a =
array([[-19, -18,  -8, -16, -20, -17,  -9, -20],
       [-15, -15, -19, -14, -18, -21, -17, -14],
       [-24, -24, -15, -27, -17, -14, -26, -20],
       [-21, -19, -13, -24,  -9, -18, -23, -14],
       [-16, -16, -22, -15, -16, -20, -22, -14],
       [-20, -17, -15, -14,  -1, -23, -26,  -7],
       [-18,   5,  32, -13,  16, -14,  16, -13],
       [-19, -17, -13, -21, -15, -18, -17, -17]])
Rows and columns are counted from 1.
(1, 1)	-19
(2, 2)	-15
(3, 5)	-17
(6, 6)	-23
(6, 3)	-15
(8, 2)	-17
(1, 4)	-16
(3, 8)	-20
(7, 3)	32
(7, 2)	5
(3, 2)	-24
(4, 8)	-14
(8, 8)	-17
(3, 7)	-26
(4, 3)	-13
(2, 6)	-21
(5, 3)	-22
(2, 4)	-14
(3, 4)	-27
(4, 7)	-23
(7, 5)	16
(8, 7)	-17
(7, 1)	-18
(5, 2)	-16
(6, 1)	-20
(5, 1)	-16
(6, 5)	-1

M =
[[ 0.3  0.3  0.0  1.1]
 [-1.6  0.2  0.5 -0.4]]
Indices start at 1.
(1, 1) -> 0.3
(2, 4) -> -0.4
(2, 1) -> -1.6
(2, 3) -> 0.5

x =
[[-15 -13  -3 -16 -20]
 [ -4  -3 -20 -14 -19]
 [-80  12  13 -14 -11]
 [  4 -15  -9  -9   6]
 [-21 -13  -3 -12 -16]
 [ 48   9   8 -26 -23]
 [  7 -45 -10  18  33]
 [ 37 -49 -29   1  52]
 [  3  39 -14  19 -27]
 [ 15 -59 -10  29  35]
 [ -9 -21   0  -3  15]
 [ 12 -35   0  13  23]
 [-56  36 -15  39   8]
 [-58  17  -6  18  19]]
Rows and columns are counted from 1.
(1, 1)	-15
(2, 5)	-19
(1, 5)	-20
(13, 3)	-15
(11, 3)	0
(3, 1)	-80
(12, 2)	-35
(14, 2)	17
(6, 3)	8
(9, 4)	19
(2, 1)	-4
(2, 4)	-14
(11, 5)	15
(5, 1)	-21
(9, 1)	3
(3, 2)	12
(3, 3)	13
(5, 5)	-16
(10, 5)	35
(13, 4)	39
(5, 3)	-3
(6, 5)	-23
(4, 3)	-9
(2, 3)	-20
(10, 1)	15
(9, 2)	39
(6, 1)	48
(13, 1)	-56
(6, 2)	9
(8, 3)	-29
(9, 5)	-27
(6, 4)	-26

m =
[[-38  21  -4  -2 -27   9  60   7  22 -30  -7  10  21]
 [  8  -1  10  18   2 -13 -84  13 -43  67   2   0   8]
 [  4  45  22  18 -43 -45  -9 -11   1 -28   2  34 -16]]
Rows and columns are counted from 1.
(1, 1) => -38
(3, 7) => -9
(2, 2) => -1
(2, 9) => -43
(3, 11) => 2
(2, 7) => -84
(2, 10) => 67
(2, 5) => 2
(3, 4) => 18
(3, 6) => -45
(2, 1) => 8
(1, 3) => -4
(1, 10) => -30
(2, 11) => 2
(3, 9) => 1
(3, 2) => 45

data =
[[-51  46 -42  53 -39]
 [ 27  35 -34  -8  31]
 [ 41  48 -49 -21  35]
 [-52 -39  25  -8  51]
 [ 37 -55 -50 -45  54]
 [  8  40 -34 -34 -26]
 [ 36 -32  37 -36  42]
 [ 59 -35  58  57 -53]
 [ 29  55  55 -46  37]
 [ 57 -53 -43 -31 -42]
 [-48  27  57 -64 -47]
 [ 49  39 -31 -45 -55]]
Rows and columns are counted from 1.
(1, 1) => -51
(1, 5) => -39
(3, 4) => -21
(2, 5) => 31
(10, 5) => -42
(7, 4) => -36
(9, 2) => 55
(7, 3) => 37
(4, 3) => 25
(9, 5) => 37
(2, 1) => 27
(6, 1) => 8
(11, 1) => -48
(6, 4) => -34
(12, 5) => -55
(1, 4) => 53
(3, 5) => 35
(10, 3) => -43
(11, 5) => -47
(3, 3) => -49
(4, 5) => 51
(5, 1) => 37
(7, 2) => -32
(8, 5) => -53
(4, 4) => -8
(2, 3) => -34
(8, 3) => 58
(11, 2) => 27
(12, 1) => 49
(4, 1) => -52

A =
[[  3  31  44 -22 -46 -58 -74 -50  -7  12  14 -35   8 -14]
 [-54  13  -4  23 -24 -36   5 -29   8  -9 -36  35  39 -47]
 [-12  19   5  -6 -30 -41 -12 -31 -26 -41 -26   1 -10 -20]
 [-16 -49  -1 -29 -24  -1   2 -24  19 -36  31  -6 -36 -18]
 [-47   6  19   3 -43 -49 -36 -47  17   4  -7   9  35 -49]
 [-16 -63 -29 -15 -19  40  27 -24   4 -31  17   1 -42 -15]]
Rows and columns are counted from 1.
row 1 col 1 => 3
row 3 col 9 => -26
row 3 col 13 => -10
row 6 col 5 => -19
row 2 col 7 => 5
row 1 col 13 => 8
row 2 col 1 => -54
row 6 col 6 => 40
row 3 col 4 => -6
row 4 col 11 => 31
row 5 col 3 => 19
row 6 col 1 => -16
row 3 col 12 => 1
row 1 col 10 => 12
row 2 col 6 => -36
row 6 col 4 => -15
row 5 col 8 => -47
row 1 col 7 => -74
row 3 col 10 => -41
row 3 col 6 => -41
row 3 col 7 => -12
row 2 col 12 => 35
row 4 col 6 => -1
row 4 col 3 => -1
row 5 col 6 => -49
row 2 col 14 => -47
row 2 col 8 => -29
row 4 col 7 => 2
row 4 col 1 => -16
row 2 col 2 => 13

arr =
[[ 0  0  1 68]
 [ 0  0 16 72]
 [-1  0 69 72]
 [ 0 60 71 71]
 [ 0  0 69 72]
 [ 0 71 71 72]
 [-1  0 68 71]
 [ 1 71 71 71]]
Indices start at 1.
row 1 col 1	0
row 5 col 4	72
row 7 col 2	0
row 6 col 4	72
row 8 col 1	1
row 3 col 2	0
row 5 col 1	0
row 4 col 3	71
row 7 col 3	68
row 1 col 4	68
row 6 col 1	0
row 1 col 3	1
row 6 col 3	71
row 7 col 4	71
